Questions about the table below.
1) Report the minimum.
2) Report the entry just right of -60.3.
array([[  2.5,  11.8,   9.1,  12.8,  -9.5,  -1.1, -14.9,  10.2,  -6.3,
        -17.2,  -8.3,  -7.4,  -8.3, -18.1],
       [ 16.4, -24.2, -13.8, -11.5,  -7.4,   0.7,  -3.3,  -4.6,  -5.1,
        -12.0,  -4.0,  -3.2,  -1.7,  -6.7],
       [ 48.1, -63.2, -60.3, -54.1, -46.4, -37.1, -22.6, -38.0, -38.8,
        -30.9, -30.9, -21.4, -41.6, -16.0],
       [  8.7, -22.9, -14.3, -16.9,  -6.4, -22.3, -11.6,  -6.5, -18.4,
         -5.9, -33.5, -22.4, -27.0, -22.2],
       [ -2.8,  -6.0,   5.4,   8.9,   4.8,   0.4,  -2.7,   7.6,   2.3,
          7.5,   8.5, -15.2,  14.1,   3.4],
       [-40.4,  20.0,  11.6,  17.3,  21.4,   4.7,  19.9,  28.0,  10.5,
          4.0,  16.7,  16.0,  15.9,  27.7],
       [ 20.5, -37.1, -36.3, -24.6, -21.0, -32.0, -26.2, -27.5, -22.7,
        -12.9, -27.6, -27.6, -27.0, -24.3],
       [  9.5,  -3.0, -13.8,  -6.6, -11.7, -16.8, -21.8, -12.0, -11.5,
         -3.6, -18.4, -17.9, -16.6, -32.8],
       [-22.9,  27.0,  10.6,   8.0,  13.5,   1.2,  11.8, -13.1, -10.6,
        -29.7, -20.3,   2.1, -30.5,  -1.4],
       [ -2.1,   2.1,  -4.6,   1.9,   3.3,  14.1,  15.9,   4.6,   0.6,
         11.3,  12.7,  10.6,   9.9,   9.3]])
1) -63.2
2) -54.1

[[-28.0 -24.8   7.7 -17.3 -40.9 -20.9 -38.2  50.3]
 [-34.4  59.3  -7.9  33.6 -24.5  17.0  38.1  -8.0]
 [ 32.8  33.9  12.7 -44.5  -9.6  24.3 -47.7  17.2]
 [ 56.2  -1.2  -0.8  37.0 -48.6   5.5 -25.5  -4.2]
 [ 29.5 -25.9  12.1  52.4  44.1 -27.1 -16.1  30.1]
 [ -0.3 -38.5 -30.2 -40.0 -21.3 -11.8 -33.4 -47.3]
 [-21.2 -30.9  26.9  48.6  38.8 -18.7 -42.2   0.5]
 [-30.2 -42.2 -43.4  14.8  -6.3 -29.9  13.8 -49.2]
 [ 63.6  17.9  35.4  20.3   6.9  36.7   8.0  15.1]
 [-20.8  20.1   7.5 -17.6  25.9   5.9 -62.6 -47.1]
 [ 63.8   0.0 -26.9  24.9 -44.4   0.0  13.8 -13.5]
 [  5.0   3.5  43.7 -48.3  27.2  25.4   1.9  45.4]
 [  8.6  35.9  45.9   4.2  50.1  27.4 -12.1  30.3]
 [-19.7 -70.2  -0.6 -30.3   2.7 -27.6   6.2  22.2]]
Counting starts at 1.
Which number is the entry just left of 2.7? -30.3
Which number is the entry just left of 7.7? -24.8
The entry just right of the largest entry -> 0.0
Which number is the entry at row 1, column 3? 7.7
The entry just left of the smallest entry is -19.7
The entry directly above 8.6: 5.0
The bottom-right entry is 22.2
The entry just left of 35.4 is 17.9
Which number is the entry at row 3, column 2? 33.9
Which number is the entry in row 2 and column 1? -34.4
Which number is the entry in the top-right corner? 50.3
Which number is the entry in row 3 and column 1? 32.8
Which number is the top entry of the column that holds the largest entry? -28.0
Which number is the entry just right of -30.3? 2.7
The entry directly above the largest entry is -20.8
The entry directly below -29.9: 36.7
Which number is the entry just right of 56.2? -1.2
The entry just right of -25.9: 12.1
The entry directly below 43.7: 45.9
Which number is the entry directly below 5.5? -27.1
Which number is the maximum? 63.8
Which number is the entry just right of the smallest entry? -0.6
The entry directly above -19.7 -> 8.6
The minimum is -70.2
Which number is the entry just left of 25.9? -17.6
The entry in row 2 and column 3: -7.9
The entry at row 2, column 2 is 59.3

Questions about the matrix below.
1) Give the entry in the top-left corner.
2) Give the first entry in the row that holds the smallest entry.
3) Give the entry just left of the largest entry.
4) Give the entry just right of the largest entry.
5) Give the entry directly below -8.3.
6) Give the fifth-last entry, reading row by row.
7) Give the last entry, reading row by row.
8) Give the entry directly above -14.2.
[[ 53.9  43.1   1.2  14.5   6.5]
 [ 15.3  37.0 -62.1 -39.1  42.3]
 [ 20.1 -14.5 -14.2  37.3  -8.3]
 [-44.1  -2.8  50.1 -22.8  -6.2]
 [-17.7  30.0  83.0 -29.6 -10.3]
 [-56.3  16.3 -11.9 -37.6  40.5]]
1) 53.9
2) 15.3
3) 30.0
4) -29.6
5) -6.2
6) -56.3
7) 40.5
8) -62.1
